Below are the code and all the weights of a small trained network. Each question names an input and a class and asks about switching units off, where a switched-off unit gives its printed mean instead of its output.

import numpy as np


def w(rows, s, z=0):
    codes = np.array(rows[::2]) - 128.0
    scale = np.full(codes.shape[1], s)
    scale[-1] = z or s
    return codes * scale


def f(y):
    return y / 2 * (1 + np.tanh(0.7978845608 * (y + 0.044715 * y**3)))


def log_softmax(a):
    a = a - a.max(-1, keepdims=True)
    return a - np.log(np.exp(a).sum(-1, keepdims=True))


def net(x, mask):
    res = np.array(x, float).reshape(1, 4) / 4 @ E
    y = f(res @ A[0][:, :-1].T + A[0][:, -1])
    res = res + np.where(mask, y, B[0][:, -1]) @ B[0][:, :-1]
    return log_softmax(res[-1] @ U[:, :-1].T + U[:, -1])


A, B = {}, {}
E = w([
[178,154,173,157,105,81,185,253],'x0',
[153,151,127,123,92,111,120,113],'x1',
[134,2,146,163,148,46,144,65],'x2',
[111,175,37,220,116,119,176,113],'x3',
],0.015)
A[0] = w([
[121,129,181,142,117,66,171,144,108],'n0',
[117,105,112,143,128,122,117,60,157],'n1',
[164,118,239,117,125,80,146,173,156],'n2',
[148,157,107,173,114,134,192,174,107],'n3',
[114,173,68,146,134,129,150,119,141],'n4',
[108,73,108,141,148,129,62,108,164],'n5',
[91,150,50,143,141,156,134,59,153],'n6',
[123,104,145,145,137,94,138,157,118],'n7',
[110,152,142,68,137,185,79,126,213],'n8',
[155,153,163,113,104,143,153,200,147],'n9',
[123,66,160,97,89,147,76,84,199],'n10',
[178,117,167,146,103,109,208,216,156],'n11',
[140,32,146,177,127,44,138,86,166],'n12',
[149,143,81,151,121,104,155,158,95],'n13',
[108,156,5,246,112,125,188,114,153],'n14',
[160,180,136,132,120,142,173,200,125],'n15',
[130,144,112,195,146,89,152,99,100],'n16',
[160,137,105,172,121,106,173,140,89],'n17',
[132,149,102,152,126,171,122,124,137],'n18',
[130,140,117,120,102,143,123,147,137],'n19',
[143,89,138,180,101,92,174,130,107],'n20',
[110,189,115,118,110,205,86,174,253],'n21',
[139,146,119,104,111,138,64,78,202],'n22',
[159,136,180,109,135,91,151,176,149],'n23',
],0.015,0.013)
B[0] = w([
[100,130,127,163,148,83,123,123,175],'n0',
[157,89,84,102,93,139,113,89,180],'n1',
[126,105,175,155,147,96,118,135,218],'n2',
[118,98,119,182,137,154,152,155,194],'n3',
[83,149,95,148,91,163,134,114,181],'n4',
[148,104,129,99,112,122,113,86,180],'n5',
[108,180,83,109,66,138,103,84,202],'n6',
[127,126,139,142,153,109,139,124,159],'n7',
[138,172,155,84,167,180,99,139,213],'n8',
[141,129,164,145,129,138,132,167,204],'n9',
[155,100,153,91,149,129,127,71,204],'n10',
[116,116,153,217,156,94,126,160,240],'n11',
[153,71,100,104,128,55,147,106,233],'n12',
[118,126,102,163,139,132,160,147,166],'n13',
[66,121,17,153,89,135,154,140,254],'n14',
[152,99,124,178,146,172,135,169,208],'n15',
[103,112,79,114,133,95,155,144,169],'n16',
[114,114,96,144,143,116,154,137,169],'n17',
[120,136,121,120,101,158,132,113,160],'n18',
[118,124,130,138,128,151,114,147,150],'n19',
[110,105,115,122,150,60,150,144,178],'n20',
[107,159,144,116,130,248,112,165,244],'n21',
[133,148,128,100,129,165,125,114,192],'n22',
[133,139,163,153,157,105,119,139,194],'n23',
],0.016,0.027)
U = w([
[123,174,199,1,175,190,81,100,255],'0',
[175,131,235,182,188,156,50,176,109],'1',
[42,187,101,140,71,188,83,71,130],'2',
[82,103,130,220,120,181,190,161,55],'3',
[226,45,180,65,146,116,94,28,207],'4',
[127,77,244,162,172,19,119,85,164],'5',
[97,94,64,91,56,75,132,40,27],'6',
[74,76,90,171,170,50,197,133,33],'7',
],0.0093,0.0031)

Each question gives the input, the list of numbers given to net, and the class t.
The units are the neurons (one row each of A and B). Each row of codes is followed by its name. A weight is (code - 128) times the scale printed after its matrix; where a second scale follows, it is the last column's (A, B and U).
mask holds one flag per neuron, in row order. A switched-off neuron (its flag False) gives its mean, the last column of its row in B, instead of its output. The means were averaged over made-up inputs and are rounded, as every weight is.
A unit's drop is (log p(t) with every unit on - log p(t) with that unit switched off) / (log p(t) with every unit on - log p(t) with every unit switched off).
The circuit of an input: a set's keep is (log p(t) with only the set's units on - log p(t) with every unit switched off) / (log p(t) with every unit on - log p(t) with every unit switched off). Starting from the 12 units with the biggest drops (on a tie, the unit counted first), units are removed one at a time, each time the one whose removal leaves the highest keep (on an exact tie, the one counted first), for as long as the keep stays at least 0.8.
units of the circuit, in order: the units of the circuit, biggest drop first
k most important neurons: the k neurons with the biggest drops, biggest first
drop of u: that unit's drop, to one decimal
input [3,2,1,6], class 7: units of the circuit, in order	(n21)
input [-7,-3,1,-7], class 4: 2 most important neurons	(n21, n10)
input [0,5,-8,0], class 0: units of the circuit, in order	(n14, n11)
input [-5,-5,0,-8], class 0: 2 most important neurons	(n8, n12)
input [-4,6,-4,0], class 0: 2 most important neurons	(n14, n8)
input [5,-3,1,-1], class 5: 2 most important neurons	(n21, n14)
input [-2,3,-8,1], class 2: 2 most important neurons	(n4, n10)
input [-8,-1,1,-6], class 4: 2 most important neurons	(n21, n10)
input [6,3,8,-1], class 5: drop of n14	0.1
input [2,0,3,0], class 5: drop of n14	0.4
input [0,-7,-4,1], class 2: drop of n11	0.2
input [-7,3,-8,0], class 0: 2 most important neurons	(n8, n14)
